Below is a small trained network, with its code and all its weights. Each question gives an input and a class and asks what happens when units are switched off, that is, made to give their printed mean instead of their output.

import numpy as np


def w(rows, s, z=0):
    codes = np.array(rows[::2]) - 128.0
    scale = np.full(codes.shape[1], s)
    scale[-1] = z or s
    return codes * scale


def f(y):
    return np.maximum(y, 0)


def log_softmax(a):
    a = a - a.max(-1, keepdims=True)
    return a - np.log(np.exp(a).sum(-1, keepdims=True))


def net(x, mask):
    res = np.array(x, float).reshape(1, 7) / 4 @ E
    y = f(res @ A[0][:, :-1].T + A[0][:, -1])
    res = res + np.where(mask, y, B[0][:, -1]) @ B[0][:, :-1]
    return log_softmax(res[-1] @ U[:, :-1].T + U[:, -1])


A, B = {}, {}
E = w([
[149,188,57,202,198,174,128],'x0',
[157,105,124,142,143,114,132],'x1',
[132,135,124,114,126,126,129],'x2',
[122,124,130,142,121,135,130],'x3',
[112,114,136,161,119,143,130],'x4',
[96,157,149,185,124,73,253],'x5',
[42,111,67,146,85,55,83],'x6',
],0.017)
A[0] = w([
[92,129,120,120,113,68,233,114],'n0',
[170,115,244,101,98,139,139,253],'n1',
[92,111,143,126,118,82,232,137],'n2',
[189,139,113,131,171,248,52,208],'n3',
[89,72,142,117,33,17,82,133],'n4',
[148,72,204,88,115,146,156,230],'n5',
[86,132,11,145,162,109,122,23],'n6',
[176,138,147,68,62,115,77,229],'n7',
[150,80,135,106,90,92,86,165],'n8',
[143,120,97,201,115,126,103,119],'n9',
[126,161,113,156,176,131,183,150],'n10',
[123,70,229,78,162,162,159,227],'n11',
[102,115,77,118,131,56,174,79],'n12',
[83,90,131,98,122,27,156,89],'n13',
[165,144,127,141,154,171,56,186],'n14',
[105,58,68,92,135,121,53,226],'n15',
[150,161,148,143,149,177,188,134],'n16',
[118,112,71,150,128,153,124,119],'n17',
[131,161,137,168,159,90,157,123],'n18',
[116,164,116,154,87,95,142,137],'n19',
[175,206,165,139,183,198,138,155],'n20',
[89,187,65,193,163,52,49,29],'n21',
],0.013,0.0051)
B[0] = w([
[160,158,159,143,124,54,116,231],'n0',
[124,94,177,65,60,134,178,211],'n1',
[171,178,172,136,114,43,122,228],'n2',
[166,97,70,163,115,95,2,236],'n3',
[74,109,104,212,200,113,55,251],'n4',
[147,122,177,63,85,170,134,201],'n5',
[175,102,178,49,55,172,189,199],'n6',
[100,71,139,110,140,132,118,195],'n7',
[87,114,112,152,160,170,112,184],'n8',
[141,137,116,120,108,154,146,167],'n9',
[142,172,113,138,141,119,178,203],'n10',
[156,122,149,73,102,154,150,204],'n11',
[148,109,156,151,108,101,122,192],'n12',
[107,138,128,156,121,96,125,209],'n13',
[173,97,96,147,75,102,63,191],'n14',
[92,84,118,127,127,189,110,214],'n15',
[166,195,98,198,150,105,167,198],'n16',
[135,125,169,119,91,106,139,160],'n17',
[147,151,128,111,146,121,194,189],'n18',
[118,143,160,91,123,99,113,177],'n19',
[194,169,81,161,149,107,115,219],'n20',
[114,109,159,81,69,135,179,217],'n21',
],0.012,0.023)
U = w([
[137,92,110,78,37,204,101,163],'0',
[141,147,104,186,130,4,42,253],'1',
[136,157,177,98,72,69,190,15],'2',
[148,221,87,184,228,93,171,31],'3',
[43,97,92,171,197,159,74,112],'4',
],0.012,0.0021)

Each question gives the input, the list of numbers given to net, and the class t.
The units are the neurons (one row each of A and B). Each row of codes is followed by its name. A weight is (code - 128) times the scale printed after its matrix; where a second scale follows, it is the last column's (A, B and U).
mask holds one flag per neuron, in row order. A switched-off neuron (its flag False) gives its mean, the last column of its row in B, instead of its output. The means were averaged over made-up inputs and are rounded, as every weight is.
A unit's drop is (log p(t) with every unit on - log p(t) with that unit switched off) / (log p(t) with every unit on - log p(t) with every unit switched off).
The circuit of an input: a set's keep is (log p(t) with only the set's units on - log p(t) with every unit switched off) / (log p(t) with every unit on - log p(t) with every unit switched off). Starting from the 12 units with the biggest drops (on a tie, the unit counted first), units are removed one at a time, each time the one whose removal leaves the highest keep (on an exact tie, the one counted first), for as long as the keep stays at least 0.8.
circuit, biggest first: the units of the circuit, biggest drop first
unit that matters most: the unit with the biggest drop
top k neurons: the k neurons with the biggest drops, biggest first
drop when u is switched off: that unit's drop, to one decimal
input [1,-1,-6,-1,8,1,5], class 2: circuit, biggest first : n3
input [1,-2,1,8,7,6,-8], class 3: top 2 neurons : n16, n20
input [-7,8,-5,2,-2,-6,1], class 4: top 3 neurons : n4, n8, n6
input [1,1,7,-4,2,3,5], class 2: top 3 neurons : n3, n6, n21
input [2,-8,8,8,2,-3,1], class 0: top 3 neurons : n4, n2, n0
input [-2,-7,-6,0,7,1,-1], class 2: top 2 neurons : n3, n15
input [7,-5,-7,-2,-6,1,-7], class 3: top 2 neurons : n16, n10
input [-2,-6,-1,-5,-7,0,-4], class 0: top 2 neurons : n2, n0
input [-2,1,5,4,2,8,1], class 1: top 3 neurons : n6, n21, n0
input [0,3,-5,-1,2,-1,-4], class 0: top 3 neurons : n4, n2, n0
input [-1,-1,-7,-3,6,-7,8], class 4: drop when n4 is switched off : 0.6
input [6,-6,-8,-7,6,5,4], class 2: drop when n16 is switched off : 0.0
input [-1,-3,0,1,0,-4,-1], class 0: drop when n4 is switched off : 0.1
input [0,-4,5,0,1,-8,8], class 4: unit that matters most : n4
input [-8,-5,8,2,-8,7,3], class 1: drop when n4 is switched off : 1.2
